Here is a tiny trained network, its code and every weight. The questions are about switching its units off for an input and a target symbol, where a switched-off unit gives its printed mean instead of its output.

import numpy as np


def w(rows, s, z=0):
    codes = np.array(rows[::2]) - 128.0
    scale = np.full(codes.shape[1], s)
    scale[-1] = z or s
    return codes * scale


def f(y):
    return y / 2 * (1 + np.tanh(0.7978845608 * (y + 0.044715 * y**3)))


def softmax(a):
    e = np.exp(a - a.max(-1, keepdims=True))
    return e / e.sum(-1, keepdims=True)


def log_softmax(a):
    a = a - a.max(-1, keepdims=True)
    return a - np.log(np.exp(a).sum(-1, keepdims=True))


def net(x, mask):
    ids = ['αγεζλξψω'.index(c) for c in x.split()]
    T = len(ids)
    res = E[ids] + P[:T]
    u = 0
    for l in range(2):
        r = res
        for j in range(2):
            rows = slice(3 * j, 3 * j + 3)
            q, k, v = (r @ M[l][rows].T for M in (Q, K, V))
            z = softmax(np.where(np.tri(T) > 0, q @ k.T / 3**0.5, -1e9)) @ v
            o = O[l][rows]
            res = res + np.where(mask[u + j], z, o[:, -1]) @ o[:, :-1]
        u += 2
        y = f(res @ A[l][:, :-1].T + A[l][:, -1])
        res = res + np.where(mask[u : u + 8], y, B[l][:, -1]) @ B[l][:, :-1]
        u += 8
    return log_softmax(res[-1] @ U[:, :-1].T + U[:, -1])


Q, K, V, O, A, B = {}, {}, {}, {}, {}, {}
E = w([
[139,130,144,111],'α',
[208,75,185,122],'γ',
[124,105,109,149],'ε',
[153,95,129,172],'ζ',
[92,154,119,98],'λ',
[154,115,156,159],'ξ',
[153,77,77,79],'ψ',
[86,255,151,73],'ω',
],0.0065)
P = w([
[66,113,101,124],'0',
[94,148,201,183],'1',
[182,158,94,112],'2',
[96,131,214,162],'3',
[183,161,100,107],'4',
[93,124,226,139],'5',
[188,162,107,94],'6',
[87,117,240,119],'7',
[188,166,119,76],'8',
[90,111,255,84],'9',
[178,185,116,88],'10',
[84,111,214,173],'11',
],0.0099)
Q[0] = w([
[65,223,200,184],'L0H0',
[84,66,78,118],'L0H0',
[135,243,196,150],'L0H0',
[204,84,3,184],'L0H1',
[207,204,77,150],'L0H1',
[217,185,49,167],'L0H1',
],0.0049)
K[0] = w([
[1,177,244,114],'L0H0',
[191,170,104,164],'L0H0',
[22,103,201,66],'L0H0',
[182,47,66,145],'L0H1',
[214,148,79,78],'L0H1',
[224,106,40,60],'L0H1',
],0.0065)
V[0] = w([
[57,187,55,54],'L0H0',
[104,129,5,121],'L0H0',
[130,143,254,100],'L0H0',
[142,145,64,21],'L0H1',
[178,149,130,7],'L0H1',
[93,139,220,164],'L0H1',
],0.0069)
O[0] = w([
[3,191,38,154,113],'L0H0',
[100,117,34,181,22],'L0H0',
[129,159,224,59,254],'L0H0',
[124,174,52,79,83],'L0H1',
[148,182,106,22,136],'L0H1',
[93,112,250,143,224],'L0H1',
],0.0074,0.0021)
A[0] = w([
[120,151,165,143,217],'L0N0',
[140,171,61,72,255],'L0N1',
[95,8,160,172,221],'L0N2',
[120,133,140,130,140],'L0N3',
[110,73,62,185,126],'L0N4',
[228,101,134,138,152],'L0N5',
[141,161,84,88,213],'L0N6',
[78,136,73,116,157],'L0N7',
],0.012,0.0044)
B[0] = w([
[92,164,215,101,244],'L0N0',
[161,209,66,118,225],'L0N1',
[80,73,159,64,254],'L0N2',
[116,130,151,126,148],'L0N3',
[127,54,64,254,129],'L0N4',
[124,221,43,178,177],'L0N5',
[159,191,88,116,187],'L0N6',
[81,157,56,212,137],'L0N7',
],0.0079,0.006)
Q[1] = w([
[132,118,143,97],'L1H0',
[152,171,92,146],'L1H0',
[156,167,85,139],'L1H0',
[150,168,152,92],'L1H1',
[198,185,109,100],'L1H1',
[248,212,87,112],'L1H1',
],0.012)
K[1] = w([
[100,146,112,158],'L1H0',
[202,128,129,96],'L1H0',
[195,124,126,101],'L1H0',
[125,156,146,61],'L1H1',
[144,135,142,2],'L1H1',
[150,128,141,20],'L1H1',
],0.011)
V[1] = w([
[178,46,177,75],'L1H0',
[100,211,36,195],'L1H0',
[222,136,30,179],'L1H0',
[89,8,136,115],'L1H1',
[175,15,78,132],'L1H1',
[179,2,89,124],'L1H1',
],0.0069)
O[1] = w([
[169,142,155,45,37],'L1H0',
[82,136,95,189,249],'L1H0',
[67,190,68,140,197],'L1H0',
[103,170,255,103,113],'L1H1',
[76,239,168,78,99],'L1H1',
[91,237,184,61,90],'L1H1',
],0.0071,0.018)
A[1] = w([
[76,129,68,215,167],'L1N0',
[104,100,180,102,239],'L1N1',
[126,125,47,142,83],'L1N2',
[169,1,163,170,101],'L1N3',
[193,246,113,136,175],'L1N4',
[101,107,124,192,93],'L1N5',
[133,75,151,129,254],'L1N6',
[174,61,93,137,152],'L1N7',
],0.0079,0.0065)
B[1] = w([
[151,105,179,72,254],'L1N0',
[196,153,96,179,164],'L1N1',
[171,178,128,132,187],'L1N2',
[84,218,4,94,160],'L1N3',
[53,102,144,155,161],'L1N4',
[116,99,111,98,175],'L1N5',
[159,68,107,179,154],'L1N6',
[163,134,121,83,162],'L1N7',
],0.011,0.025)
U = w([
[138,163,155,37,6],'α',
[165,88,175,90,142],'γ',
[88,124,145,28,119],'ε',
[109,59,142,143,206],'ζ',
[111,103,97,115,162],'λ',
[140,93,112,255,215],'ξ',
[103,204,89,177,58],'ψ',
[182,149,109,97,118],'ω',
],0.0089,0.0022)

Each question gives the input, a string of symbols that net reads in full, and the target symbol t.
The units are the heads (3 rows each of Q, K, V and O) and the neurons (one row each of A and B). Each row of codes is followed by its name. A weight is (code - 128) times the scale printed after its matrix; where a second scale follows, it is the last column's (O, A, B and U).
mask holds one flag per unit, layer by layer, with each layer's heads first. A switched-off unit (its flag False) gives its mean, the last column of its rows in O or B, instead of its output. The means were averaged over made-up inputs and are rounded, as every weight is.
A unit's drop is (log p(t) with every unit on - log p(t) with that unit switched off) / (log p(t) with every unit on - log p(t) with every unit switched off).
The circuit of an input: a set's keep is (log p(t) with only the set's units on - log p(t) with every unit switched off) / (log p(t) with every unit on - log p(t) with every unit switched off). Starting from the 12 units with the biggest drops (on a tie, the unit counted first), units are removed one at a time, each time the one whose removal leaves the highest keep (on an exact tie, the one counted first), for as long as the keep stays at least 0.8.
circuit, biggest first: the units of the circuit, biggest drop first
top k neurons: the k neurons with the biggest drops, biggest first
top k neurons in layer l: the k neurons of layer l with the biggest drops, biggest first
input ξ γ α ξ ω ξ λ λ ψ ω ξ ξ, target γ: circuit, biggest first => (L1H0)
input ε λ α λ ζ λ ξ γ ω ξ ξ, target ω: circuit, biggest first => (L1H1; L0H1; L1H0; L1N3)
input ψ λ ζ ω ω α ξ ε ξ α, target ε: top 3 neurons => (L0N4; L0N7; L1N0)
input ξ ε λ ω ε α γ λ, target γ: circuit, biggest first => (L1H0; L0N1)
input α ξ α ζ λ ξ γ, target ξ: top 2 neurons in layer 0 => (L0N2; L0N5)
input λ α λ λ ε ε λ ω ψ ω, target ζ: top 4 neurons => (L0N7; L1N3; L1N2; L1N7)
input α ξ ω ξ λ ε ω γ, target ξ: top 4 neurons => (L1N0; L0N7; L1N1; L1N6)
input ω ε λ ξ ω ω, target λ: top 3 neurons => (L1N3; L0N7; L0N1)
input ε α ζ ψ α λ λ γ ω ε ε, target ω: top 3 neurons => (L0N1; L0N6; L1N7)
input ψ α λ λ α λ γ λ, target ε: top 2 neurons => (L0N4; L0N7)
input ζ α ω ξ ξ ε ψ ε, target α: top 2 neurons => (L0N4; L0N0)
input α ε λ ψ, target ξ: top 3 neurons in layer 1 => (L1N0; L1N1; L1N6)
input α ψ ζ α ψ ζ ε ω, target ξ: top 2 neurons => (L1N0; L0N7)
input α ζ ψ ζ ω α ξ ξ, target ξ: top 4 neurons => (L1N0; L0N7; L1N1; L1N6)
input γ ε α γ ψ ζ ξ ψ ε, target ψ: top 3 neurons => (L1N0; L0N2; L0N1)
input ε α ψ ζ ω ζ, target ψ: top 2 neurons => (L0N4; L1N0)
input ψ ω ξ ω ξ γ ψ ω ω ψ, target ε: top 3 neurons => (L0N7; L0N4; L1N0)
input ψ ξ ψ ψ ψ ψ ω γ ξ ψ ω, target ω: top 3 neurons => (L0N1; L1N2; L0N6)
input ζ α ψ ζ ε ψ α, target ψ: top neuron in layer 0 => (L0N2)
input ω ε ψ γ ξ λ λ ω γ λ ξ, target ξ: top 2 neurons => (L1N0; L1N3)
input ξ ω α ψ, target γ: top 2 neurons => (L0N4; L1N3)
input ε γ ξ ε ξ ω, target ψ: top 2 neurons in layer 0 => (L0N4; L0N7)
input ω ξ α ξ ζ ξ, target λ: top 3 neurons in layer 1 => (L1N3; L1N0; L1N5)
input ε λ α ξ γ ξ α, target ξ: top 2 neurons in layer 1 => (L1N0; L1N3)
input ζ ζ ω ψ, target α: top 2 neurons in layer 0 => (L0N4; L0N2)
input ε λ ζ ω α α, target ψ: top 2 neurons in layer 1 => (L1N0; L1N1)
input α α ω ω, target ξ: top 4 neurons in layer 1 => (L1N0; L1N1; L1N3; L1N7)
input γ ω ψ α ψ ξ ξ ξ λ α ε γ, target ω: top 2 neurons in layer 1 => (L1N3; L1N1)
input λ ψ α λ ξ λ ψ λ, target ζ: top 3 neurons in layer 0 => (L0N7; L0N1; L0N4)
